Below is a small trained network, with its code and all its weights. Each question gives an input and a class and asks what happens when units are switched off, that is, made to give their printed mean instead of their output.

import numpy as np


def w(rows, s, z=0):
    codes = np.array(rows[::2]) - 128.0
    scale = np.full(codes.shape[1], s)
    scale[-1] = z or s
    return codes * scale


def norm(h):
    return h / np.sqrt((h * h).mean(-1, keepdims=True) + 1e-5)


def f(y):
    return np.maximum(y, 0)


def log_softmax(a):
    a = a - a.max(-1, keepdims=True)
    return a - np.log(np.exp(a).sum(-1, keepdims=True))


def net(x, mask):
    res = np.array(x, float).reshape(1, 5) / 4 @ E
    u = 0
    for l in range(4):
        y = f(norm(res) @ A[l][:, :-1].T + A[l][:, -1])
        res = res + np.where(mask[u : u + 6], y, B[l][:, -1]) @ B[l][:, :-1]
        u += 6
    return log_softmax(norm(res)[-1] @ U[:, :-1].T + U[:, -1])


A, B = {}, {}
E = w([
[185,76,157,60],'x0',
[161,96,151,66],'x1',
[176,86,83,126],'x2',
[147,162,171,77],'x3',
[255,157,101,137],'x4',
],0.0073)
A[0] = w([
[82,125,84,129,63],'0.n0',
[204,51,75,118,126],'0.n1',
[55,74,197,109,7],'0.n2',
[157,212,74,142,76],'0.n3',
[254,90,94,102,140],'0.n4',
[168,160,164,181,74],'0.n5',
],0.0091,0.0015)
B[0] = w([
[254,77,176,224,154],'0.n0',
[61,153,28,135,222],'0.n1',
[124,180,103,176,191],'0.n2',
[92,190,81,152,172],'0.n3',
[118,125,218,121,253],'0.n4',
[247,255,70,147,156],'0.n5',
],0.0071,0.0069)
A[1] = w([
[174,178,122,133,82],'1.n0',
[99,146,124,150,212],'1.n1',
[172,164,152,74,113],'1.n2',
[215,31,193,66,5],'1.n3',
[210,51,161,151,233],'1.n4',
[111,29,2,124,75],'1.n5',
],0.0088,0.002)
B[1] = w([
[136,233,149,116,222],'1.n0',
[142,30,211,154,245],'1.n1',
[161,59,109,66,239],'1.n2',
[172,207,241,91,250],'1.n3',
[2,19,42,192,220],'1.n4',
[36,23,73,85,255],'1.n5',
],0.0055,0.0032)
A[2] = w([
[148,247,40,105,233],'2.n0',
[137,65,185,111,207],'2.n1',
[101,92,54,98,104],'2.n2',
[145,177,101,133,46],'2.n3',
[69,81,111,73,6],'2.n4',
[43,93,117,117,204],'2.n5',
],0.012,0.0014)
B[2] = w([
[187,88,107,173,255],'2.n0',
[88,255,63,106,211],'2.n1',
[41,94,73,49,189],'2.n2',
[179,142,101,175,175],'2.n3',
[166,112,123,151,196],'2.n4',
[159,93,182,160,242],'2.n5',
],0.0085,0.0061)
A[3] = w([
[43,117,245,148,108],'3.n0',
[104,88,4,105,82],'3.n1',
[170,58,121,137,158],'3.n2',
[65,174,141,149,172],'3.n3',
[131,106,184,167,253],'3.n4',
[141,147,124,35,227],'3.n5',
],0.012,0.0026)
B[3] = w([
[126,112,219,158,253],'3.n0',
[81,117,91,186,223],'3.n1',
[81,225,90,2,191],'3.n2',
[208,117,156,120,204],'3.n3',
[195,72,142,41,215],'3.n4',
[69,174,111,66,225],'3.n5',
],0.0089,0.0058)
U = w([
[47,67,65,140,191],'0',
[143,90,254,165,163],'1',
[112,199,147,46,159],'2',
[180,176,86,211,129],'3',
[172,110,134,120,1],'4',
[185,165,99,131,101],'5',
],0.016,0.0054)

Each question gives the input, the list of numbers given to net, and the class t.
The units are the neurons (one row each of A and B). Each row of codes is followed by its name. A weight is (code - 128) times the scale printed after its matrix; where a second scale follows, it is the last column's (A, B and U).
mask holds one flag per neuron, layer by layer. A switched-off neuron (its flag False) gives its mean, the last column of its row in B, instead of its output. The means were averaged over made-up inputs and are rounded, as every weight is.
A unit's drop is (log p(t) with every unit on - log p(t) with that unit switched off) / (log p(t) with every unit on - log p(t) with every unit switched off).
The circuit of an input: a set's keep is (log p(t) with only the set's units on - log p(t) with every unit switched off) / (log p(t) with every unit on - log p(t) with every unit switched off). Starting from the 12 units with the biggest drops (on a tie, the unit counted first), units are removed one at a time, each time the one whose removal leaves the highest keep (on an exact tie, the one counted first), for as long as the keep stays at least 0.8.
units of the circuit, in order: the units of the circuit, biggest drop first
most important unit: the unit with the biggest drop
top k neurons: the k neurons with the biggest drops, biggest first
k most important neurons of layer l: the k neurons of layer l with the biggest drops, biggest first
drop when u is switched off: that unit's drop, to one decimal
input [-1,-7,3,-7,2], class 0: units of the circuit, in order : 1.n5, 2.n2
input [7,-5,3,0,-2], class 0: top neuron : 0.n1
input [-2,4,-8,6,8], class 3: units of the circuit, in order : 2.n0, 0.n3
input [0,8,5,1,-4], class 0: top 2 neurons : 0.n1, 2.n2
input [-2,-5,2,-1,-2], class 1: top 2 neurons : 0.n1, 2.n0
input [3,-6,-7,7,0], class 5: top 2 neurons : 0.n4, 0.n5
input [6,5,8,-4,6], class 0: top 2 neurons : 0.n1, 1.n4
input [-1,1,-2,8,-4], class 1: drop when 0.n2 is switched off : 0.1
input [-4,4,-8,-4,-2], class 1: drop when 3.n0 is switched off : 0.0
input [8,-7,2,2,-7], class 1: drop when 0.n1 is switched off : 0.2
input [-6,3,-7,2,3], class 3: drop when 0.n4 is switched off : 0.1
input [3,-5,0,3,0], class 5: 2 most important neurons of layer 0 : 0.n1, 0.n2
input [5,0,0,3,6], class 2: 2 most important neurons of layer 0 : 0.n4, 0.n2
input [4,7,-7,-4,8], class 2: most important unit : 0.n4
